Below are the code and all the weights of a small trained network. Each question names an input and a target symbol and asks about switching units off, where a switched-off unit gives its printed mean instead of its output.

import numpy as np


def w(rows, s, z=0):
    codes = np.array(rows[::2]) - 128.0
    scale = np.full(codes.shape[1], s)
    scale[-1] = z or s
    return codes * scale


def norm(h):
    return h / np.sqrt((h * h).mean(-1, keepdims=True) + 1e-5)


def f(y):
    return y / 2 * (1 + np.tanh(0.7978845608 * (y + 0.044715 * y**3)))


def softmax(a):
    e = np.exp(a - a.max(-1, keepdims=True))
    return e / e.sum(-1, keepdims=True)


def log_softmax(a):
    a = a - a.max(-1, keepdims=True)
    return a - np.log(np.exp(a).sum(-1, keepdims=True))


def net(x, mask):
    ids = ['ΓΔΘΣΩζηφψ'.index(c) for c in x.split()]
    T = len(ids)
    res = E[ids] + P[:T]
    u = 0
    for l in range(2):
        q, k, v = (norm(res) @ M[l].T for M in (Q, K, V))
        z = softmax(np.where(np.tri(T) > 0, q @ k.T / 4**0.5, -1e9)) @ v
        res = res + np.where(mask[u], z, O[l][:, -1]) @ O[l][:, :-1]
        u += 1
        y = f(norm(res) @ A[l][:, :-1].T + A[l][:, -1])
        res = res + np.where(mask[u : u + 16], y, B[l][:, -1]) @ B[l][:, :-1]
        u += 16
    return log_softmax(norm(res)[-1] @ U[:, :-1].T + U[:, -1])


Q, K, V, O, A, B = {}, {}, {}, {}, {}, {}
E = w([
[118,191,183,173,136,94],'Γ',
[162,134,142,80,123,200],'Δ',
[161,195,94,150,143,92],'Θ',
[56,40,97,106,140,148],'Σ',
[103,123,86,30,254,88],'Ω',
[102,139,108,86,173,88],'ζ',
[165,167,23,112,143,91],'η',
[132,169,61,149,140,109],'φ',
[136,80,112,104,49,104],'ψ',
],0.0008)
P = w([
[101,241,214,43,48,254],'0',
[142,217,119,113,83,161],'1',
[137,199,129,134,96,134],'2',
[133,173,125,144,111,101],'3',
[130,155,122,155,121,88],'4',
[126,139,121,162,113,73],'5',
[122,121,117,169,121,66],'6',
[125,109,112,172,137,50],'7',
[119,100,115,178,137,46],'8',
[115,95,114,170,139,33],'9',
],0.00045)
Q[0] = w([
[46,154,136,248,187,75],'L0H1',
[182,186,134,38,73,159],'L0H1',
[219,128,143,54,58,210],'L0H1',
[221,117,119,6,74,193],'L0H1',
],0.0018)
K[0] = w([
[95,66,54,185,139,4],'L0H1',
[132,110,151,44,98,208],'L0H1',
[125,177,140,33,155,232],'L0H1',
[156,176,183,69,112,252],'L0H1',
],0.0022)
V[0] = w([
[135,101,150,142,16,70],'L0H1',
[52,137,78,218,158,16],'L0H1',
[123,128,174,171,182,178],'L0H1',
[49,114,83,115,102,6],'L0H1',
],0.0011)
O[0] = w([
[85,170,141,126,224,184,71],'L0H1',
[136,233,128,6,61,228,26],'L0H1',
[115,145,88,61,98,55,2],'L0H1',
[144,233,149,138,112,220,135],'L0H1',
],0.0011,0.00038)
A[0] = w([
[144,101,124,60,130,68,130],'L0N1',
[141,153,155,145,176,97,122],'L0N2',
[94,144,112,157,168,188,86],'L0N3',
[138,148,134,156,128,202,104],'L0N4',
[128,92,62,91,136,121,158],'L0N5',
[166,152,150,186,151,91,167],'L0N6',
[252,121,122,103,95,222,199],'L0N7',
[128,128,128,128,128,128,128],'L0N8',
[74,165,120,156,168,49,124],'L0N9',
[121,144,215,120,72,205,146],'L0N10',
[106,142,115,87,161,127,34],'L0N11',
[81,152,170,68,125,72,110],'L0N12',
[45,39,235,122,127,154,1],'L0N13',
[96,143,136,68,153,104,52],'L0N14',
[144,103,85,111,156,145,154],'L0N15',
[50,50,106,139,145,187,36],'L0N16',
],0.0017,0.00065)
B[0] = w([
[104,166,150,192,111,190,188],'L0N1',
[138,86,96,105,77,153,162],'L0N2',
[176,113,144,141,97,44,75],'L0N3',
[154,90,102,100,143,79,70],'L0N4',
[126,180,210,150,110,139,202],'L0N5',
[131,98,118,66,97,171,210],'L0N6',
[69,42,182,61,160,69,173],'L0N7',
[128,128,128,128,128,128,128],'L0N8',
[207,66,119,135,100,177,243],'L0N9',
[159,92,73,116,132,170,56],'L0N10',
[150,141,130,194,83,103,93],'L0N11',
[159,82,78,196,140,201,146],'L0N12',
[140,247,111,132,111,108,3],'L0N13',
[148,130,115,210,95,138,108],'L0N14',
[100,158,188,135,95,117,166],'L0N15',
[156,209,151,114,122,53,31],'L0N16',
],0.0012,0.00051)
Q[1] = w([
[174,235,2,249,82,156],'L1H1',
[120,39,209,13,168,137],'L1H1',
[16,121,184,127,117,59],'L1H1',
[222,150,65,141,135,194],'L1H1',
],0.0073)
K[1] = w([
[114,187,144,66,109,220],'L1H1',
[152,62,106,160,144,16],'L1H1',
[133,114,134,254,154,135],'L1H1',
[124,143,130,20,111,143],'L1H1',
],0.0059)
V[1] = w([
[174,145,195,150,119,173],'L1H1',
[108,144,204,80,110,48],'L1H1',
[30,143,125,181,163,154],'L1H1',
[111,105,111,151,6,132],'L1H1',
],0.0023)
O[1] = w([
[13,52,111,104,172,86,20],'L1H1',
[113,150,134,3,94,133,1],'L1H1',
[96,208,191,180,137,50,179],'L1H1',
[126,99,106,168,28,100,183],'L1H1',
],0.0021,0.00029)
A[1] = w([
[104,141,100,122,131,130,84],'L1N1',
[129,173,108,117,215,179,103],'L1N2',
[159,158,150,160,92,167,95],'L1N3',
[132,154,156,125,203,154,141],'L1N4',
[74,160,111,119,143,135,69],'L1N5',
[153,118,161,155,123,114,65],'L1N6',
[95,111,175,17,177,114,94],'L1N7',
[24,105,122,133,118,86,135],'L1N8',
[153,192,113,133,98,95,154],'L1N9',
[119,150,84,133,134,93,160],'L1N10',
[106,75,115,4,146,155,48],'L1N11',
[187,142,130,108,124,210,174],'L1N12',
[106,90,136,144,23,124,75],'L1N13',
[107,102,113,92,24,149,2],'L1N14',
[131,127,111,118,125,116,114],'L1N15',
[146,117,124,136,140,107,45],'L1N16',
],0.0032,0.00085)
B[1] = w([
[177,125,174,142,141,130,98],'L1N1',
[196,138,127,121,156,27,241],'L1N2',
[142,152,72,81,96,91,168],'L1N3',
[161,116,70,151,138,28,212],'L1N4',
[201,113,157,147,150,158,84],'L1N5',
[97,163,73,148,112,115,112],'L1N6',
[89,106,33,160,88,89,244],'L1N7',
[140,90,163,7,164,172,197],'L1N8',
[65,90,160,93,86,138,240],'L1N9',
[110,103,206,139,147,127,212],'L1N10',
[62,116,112,195,60,92,243],'L1N11',
[89,114,129,49,161,162,254],'L1N12',
[196,110,113,145,184,14,234],'L1N13',
[231,94,177,197,158,73,136],'L1N14',
[132,125,156,132,122,136,126],'L1N15',
[96,171,126,157,108,141,85],'L1N16',
],0.0017,0.0005)
U = w([
[60,38,207,35,208,169,204],'Γ',
[23,54,37,111,48,63,245],'Δ',
[166,48,49,174,192,242,38],'Θ',
[80,233,237,53,47,103,117],'Σ',
[139,209,75,77,230,39,34],'Ω',
[42,158,201,247,200,141,69],'ζ',
[187,164,75,3,116,215,255],'η',
[186,223,75,220,44,167,76],'φ',
[232,45,184,121,62,60,99],'ψ',
],0.006,0.00094)

Each question gives the input, a string of symbols that net reads in full, and the target symbol t.
The units are the heads (4 rows each of Q, K, V and O) and the neurons (one row each of A and B). Each row of codes is followed by its name. A weight is (code - 128) times the scale printed after its matrix; where a second scale follows, it is the last column's (O, A, B and U).
mask holds one flag per unit, layer by layer, with each layer's heads first. A switched-off unit (its flag False) gives its mean, the last column of its rows in O or B, instead of its output. The means were averaged over made-up inputs and are rounded, as every weight is.
A unit's drop is (log p(t) with every unit on - log p(t) with that unit switched off) / (log p(t) with every unit on - log p(t) with every unit switched off).
The circuit of an input: a set's keep is (log p(t) with only the set's units on - log p(t) with every unit switched off) / (log p(t) with every unit on - log p(t) with every unit switched off). Starting from the 12 units with the biggest drops (on a tie, the unit counted first), units are removed one at a time, each time the one whose removal leaves the highest keep (on an exact tie, the one counted first), for as long as the keep stays at least 0.8.
circuit, biggest first: the units of the circuit, biggest drop first
top k neurons: the k neurons with the biggest drops, biggest first
k most important neurons of layer l: the k neurons of layer l with the biggest drops, biggest first
input φ Σ η, target φ: most important neuron of layer 1 : [L1N8]
input ψ Σ Σ φ ψ, target Σ: circuit, biggest first : [L0H1 L0N9 L1N4 L1N7]
input Δ Δ φ Δ Θ η Δ Ω Θ, target Δ: circuit, biggest first : [L1H1 L0H1]
input η Ω Δ ζ Ω Ω ψ Δ ζ, target η: 2 most important neurons of layer 0 : [L0N7 L0N9]
input Γ η ψ Ω ζ Δ, target Δ: circuit, biggest first : [L0N7 L1N7]
input Δ φ Γ φ Γ, target Δ: top 2 neurons : [L0N13 L1N11]
input ψ ψ η, target ψ: 3 most important neurons of layer 0 : [L0N10 L0N13 L0N9]
input ψ φ ζ η Θ Δ ζ, target ψ: top 4 neurons : [L0N13 L0N7 L0N9 L1N13]
input ζ ζ Ω η ψ φ, target ζ: top 2 neurons : [L0N12 L1N7]
input φ Δ Δ Ω Δ, target Ω: top 2 neurons : [L0N14 L0N11]
input ζ φ Δ ψ ψ Ω Ω ψ Σ, target ζ: top 2 neurons : [L0N7 L0N13]
input Δ Γ Σ, target Γ: top 3 neurons : [L1N8 L1N11 L0N9]
input Ω Σ Δ ζ Ω Γ φ Δ, target ζ: 2 most important neurons of layer 0 : [L0N9 L0N6]
input Δ ψ Θ, target Δ: circuit, biggest first : [L1H1]
input φ Γ Δ η Σ Σ, target Γ: 3 most important neurons of layer 0 : [L0N13 L0N16 L0N7]
input η Θ η, target η: top 2 neurons : [L0N7 L1N12]
input Θ ψ Δ Δ Σ Ω Θ Δ ζ, target Θ: top 2 neurons : [L0N7 L0N5]
input Γ φ φ Σ Δ Θ, target Γ: top 2 neurons : [L1N8 L0N7]
input ζ ψ Ω Σ, target ζ: 3 most important neurons of layer 0 : [L0N12 L0N7 L0N13]
input Δ η φ, target Δ: circuit, biggest first : [L1H1]
input ψ Δ η, target ψ: 2 most important neurons of layer 0 : [L0N10 L0N9]
input ζ Δ Γ ψ φ, target ζ: 2 most important neurons of layer 0 : [L0N12 L0N7]
input Δ Θ Σ Δ Δ φ ψ Σ, target Σ: 2 most important neurons of layer 0 : [L0N16 L0N13]
input Δ Γ ζ ζ ζ ζ ζ φ Σ φ, target Γ: 2 most important neurons of layer 0 : [L0N13 L0N14]
